Below is a small trained network, with its code and all its weights. Each question gives an input and a class and asks what happens when units are switched off, that is, made to give their printed mean instead of their output.

import numpy as np


def w(rows, s, z=0):
    codes = np.array(rows[::2]) - 128.0
    scale = np.full(codes.shape[1], s)
    scale[-1] = z or s
    return codes * scale


def f(y):
    return y / 2 * (1 + np.tanh(0.7978845608 * (y + 0.044715 * y**3)))


def log_softmax(a):
    a = a - a.max(-1, keepdims=True)
    return a - np.log(np.exp(a).sum(-1, keepdims=True))


def net(x, mask):
    res = np.array(x, float).reshape(1, 4) / 4 @ E
    y = f(res @ A[0][:, :-1].T + A[0][:, -1])
    res = res + np.where(mask, y, B[0][:, -1]) @ B[0][:, :-1]
    return log_softmax(res[-1] @ U[:, :-1].T + U[:, -1])


A, B = {}, {}
E = w([
[241,104,5],'x0',
[124,254,57],'x1',
[126,129,126],'x2',
[126,131,128],'x3',
],0.0058)
A[0] = w([
[75,172,202,30],'neuron 1',
[91,243,81,172],'neuron 2',
[112,168,213,51],'neuron 3',
[163,97,72,39],'neuron 4',
[195,99,63,159],'neuron 5',
[64,147,172,4],'neuron 6',
[93,8,123,161],'neuron 7',
[131,129,121,57],'neuron 8',
],0.014,0.0041)
B[0] = w([
[217,9,124,191],'neuron 1',
[54,2,41,254],'neuron 2',
[192,72,126,175],'neuron 3',
[236,110,154,171],'neuron 4',
[139,72,64,250],'neuron 5',
[204,29,129,162],'neuron 6',
[7,25,86,213],'neuron 7',
[149,56,156,112],'neuron 8',
],0.0094,0.0063)
U = w([
[103,116,113,251],'0',
[172,97,119,132],'1',
[38,100,92,2],'2',
[104,124,121,249],'3',
[97,171,131,129],'4',
[178,190,176,48],'5',
[155,254,161,48],'6',
],0.016,0.0093)

Each question gives the input, the list of numbers given to net, and the class t.
The units are the neurons (one row each of A and B). Each row of codes is followed by its name. A weight is (code - 128) times the scale printed after its matrix; where a second scale follows, it is the last column's (A, B and U).
mask holds one flag per neuron, in row order. A switched-off neuron (its flag False) gives its mean, the last column of its row in B, instead of its output. The means were averaged over made-up inputs and are rounded, as every weight is.
A unit's drop is (log p(t) with every unit on - log p(t) with that unit switched off) / (log p(t) with every unit on - log p(t) with every unit switched off).
The circuit of an input: a set's keep is (log p(t) with only the set's units on - log p(t) with every unit switched off) / (log p(t) with every unit on - log p(t) with every unit switched off). Starting from all 8 units, units are removed one at a time, each time the one whose removal leaves the highest keep (on an exact tie, the one counted first), for as long as the keep stays at least 0.8.
units of the circuit, in order: the units of the circuit, biggest drop first
unit that matters most: the unit with the biggest drop
k most important neurons: the k neurons with the biggest drops, biggest first
drop of u: that unit's drop, to one decimal
input [-6,3,5,-5], class 1: unit that matters most	neuron 1
input [-6,5,-4,6], class 1: units of the circuit, in order	[neuron 1; neuron 6]
input [-8,4,4,8], class 1: 4 most important neurons	[neuron 1; neuron 6; neuron 3; neuron 7]
input [5,-6,3,6], class 2: 2 most important neurons	[neuron 7; neuron 1]
input [-3,7,-6,3], class 2: 2 most important neurons	[neuron 2; neuron 4]
input [-1,-7,-5,1], class 2: 2 most important neurons	[neuron 7; neuron 4]
input [1,-1,2,-2], class 4: 2 most important neurons	[neuron 2; neuron 1]
input [-8,-7,-5,-8], class 1: 4 most important neurons	[neuron 1; neuron 6; neuron 3; neuron 2]
input [6,7,2,-1], class 2: 2 most important neurons	[neuron 2; neuron 1]
input [-4,7,-1,-7], class 2: 2 most important neurons	[neuron 2; neuron 4]
input [7,8,4,-2], class 2: 2 most important neurons	[neuron 2; neuron 1]
input [-8,-7,-5,5], class 1: 4 most important neurons	[neuron 1; neuron 6; neuron 3; neuron 2]
input [1,6,4,1], class 2: drop of neuron 1	0.1
input [1,1,-2,-1], class 4: drop of neuron 3	0.1
input [5,-7,0,-3], class 2: drop of neuron 1	0.1
input [3,-6,-1,6], class 2: units of the circuit, in order	[neuron 7]
input [-7,-4,-5,0], class 1: drop of neuron 3	0.2
